Here is a tiny trained network, its code and every weight. The questions are about switching its units off for an input and a class, where a switched-off unit gives its printed mean instead of its output.

import numpy as np


def w(rows, s, z=0):
    codes = np.array(rows[::2]) - 128.0
    scale = np.full(codes.shape[1], s)
    scale[-1] = z or s
    return codes * scale


def f(y):
    return y / 2 * (1 + np.tanh(0.7978845608 * (y + 0.044715 * y**3)))


def log_softmax(a):
    a = a - a.max(-1, keepdims=True)
    return a - np.log(np.exp(a).sum(-1, keepdims=True))


def net(x, mask):
    res = np.array(x, float).reshape(1, 3) / 4 @ E
    y = f(res @ A[0][:, :-1].T + A[0][:, -1])
    res = res + np.where(mask, y, B[0][:, -1]) @ B[0][:, :-1]
    return log_softmax(res[-1] @ U[:, :-1].T + U[:, -1])


A, B = {}, {}
E = w([
[180,154,188,155,19,110,144,57,61,4,117,22],'x0',
[152,121,143,13,243,96,254,232,84,168,122,56],'x1',
[35,229,213,173,189,113,161,37,118,160,205,173],'x2',
],0.0097)
A[0] = w([
[86,113,91,89,172,161,131,197,136,236,142,217,116],'n1',
[191,129,187,63,206,45,216,251,34,110,82,62,110],'n2',
[123,190,191,131,176,54,172,89,66,148,244,164,114],'n3',
[227,50,81,105,75,176,104,181,143,144,130,84,109],'n4',
[194,150,15,97,113,169,141,154,116,68,131,148,247],'n5',
[101,246,208,135,113,180,136,77,108,157,235,148,121],'n6',
[124,64,64,103,196,142,87,121,174,169,95,224,85],'n7',
[139,143,212,116,164,103,182,10,152,120,179,177,89],'n8',
[122,104,112,192,49,223,28,66,140,79,91,175,128],'n9',
[204,94,93,104,123,190,76,179,158,111,81,96,106],'n10',
[175,180,158,144,43,19,247,193,71,116,171,90,114],'n11',
[107,104,105,218,103,171,9,60,79,113,42,160,81],'n12',
[201,20,8,159,54,138,119,164,115,80,121,114,96],'n13',
[232,170,215,162,54,78,139,157,138,31,87,41,71],'n14',
[134,85,225,144,102,106,158,34,1,35,142,75,146],'n15',
],0.0065,0.014)
B[0] = w([
[98,82,123,209,96,99,139,121,142,119,61,105,210],'n1',
[156,139,188,123,169,188,160,190,174,112,134,152,242],'n2',
[114,196,101,110,131,172,97,142,119,148,149,122,187],'n3',
[103,192,93,107,136,140,89,168,99,164,144,67,190],'n4',
[111,178,111,133,110,125,161,75,126,246,192,180,250],'n5',
[113,159,83,101,138,138,123,145,89,142,166,113,200],'n6',
[80,102,126,142,111,99,113,123,147,42,73,38,186],'n7',
[102,151,99,90,131,154,84,186,94,106,144,5,167],'n8',
[178,117,161,139,188,195,164,146,179,103,114,187,247],'n9',
[143,159,73,112,126,147,76,154,89,133,127,90,177],'n10',
[150,70,140,179,162,104,139,137,153,96,91,119,187],'n11',
[166,91,151,119,166,185,140,204,142,60,104,113,201],'n12',
[111,156,78,100,148,137,119,110,94,136,146,79,199],'n13',
[95,105,116,174,99,103,158,129,105,97,94,53,200],'n14',
[100,101,123,175,91,78,121,98,138,184,94,111,237],'n15',
],0.013,0.014)
U = w([
[103,205,56,83,136,160,77,133,47,138,174,107,87],'0',
[219,120,183,135,184,189,162,157,189,93,107,150,85],'1',
[76,75,101,200,81,59,125,101,145,109,42,107,92],'2',
[121,177,129,148,99,91,165,37,141,220,254,230,254],'3',
[157,93,134,38,105,69,104,100,102,61,115,142,90],'4',
],0.015,0.017)

Each question gives the input, the list of numbers given to net, and the class t.
The units are the neurons (one row each of A and B). Each row of codes is followed by its name. A weight is (code - 128) times the scale printed after its matrix; where a second scale follows, it is the last column's (A, B and U).
mask holds one flag per neuron, in row order. A switched-off neuron (its flag False) gives its mean, the last column of its row in B, instead of its output. The means were averaged over made-up inputs and are rounded, as every weight is.
A unit's drop is (log p(t) with every unit on - log p(t) with that unit switched off) / (log p(t) with every unit on - log p(t) with every unit switched off).
The circuit of an input: a set's keep is (log p(t) with only the set's units on - log p(t) with every unit switched off) / (log p(t) with every unit on - log p(t) with every unit switched off). Starting from the 12 units with the biggest drops (on a tie, the unit counted first), units are removed one at a time, each time the one whose removal leaves the highest keep (on an exact tie, the one counted first), for as long as the keep stays at least 0.8.
units of the circuit, in order: the units of the circuit, biggest drop first
most important unit: the unit with the biggest drop
top k neurons: the k neurons with the biggest drops, biggest first
drop when u is switched off: that unit's drop, to one decimal
input [0,-8,-4], class 1: most important unit	n9
input [-2,-8,-7], class 1: top 3 neurons	(n9; n12; n6)
input [7,1,6], class 2: top 4 neurons	(n15; n11; n14; n5)
input [0,-4,-4], class 0: top 3 neurons	(n2; n13; n11)
input [1,5,5], class 0: top 3 neurons	(n9; n3; n12)
input [-3,2,0], class 3: top 4 neurons	(n14; n12; n9; n11)
input [-3,-5,4], class 1: top 2 neurons	(n5; n9)
input [-2,-4,-4], class 0: top 3 neurons	(n2; n13; n11)
input [-8,-4,7], class 2: top 2 neurons	(n1; n7)
input [-2,2,4], class 0: top 2 neurons	(n5; n15)
input [-6,5,-4], class 2: top 4 neurons	(n1; n9; n7; n12)
input [-4,-1,2], class 2: top 2 neurons	(n5; n1)
input [-1,1,-2], class 3: drop when n9 is switched off	0.0
input [8,-8,1], class 1: units of the circuit, in order	(n9)
input [-7,-2,8], class 0: drop when n6 is switched off	0.2
input [-1,-2,3], class 3: drop when n12 is switched off	0.4
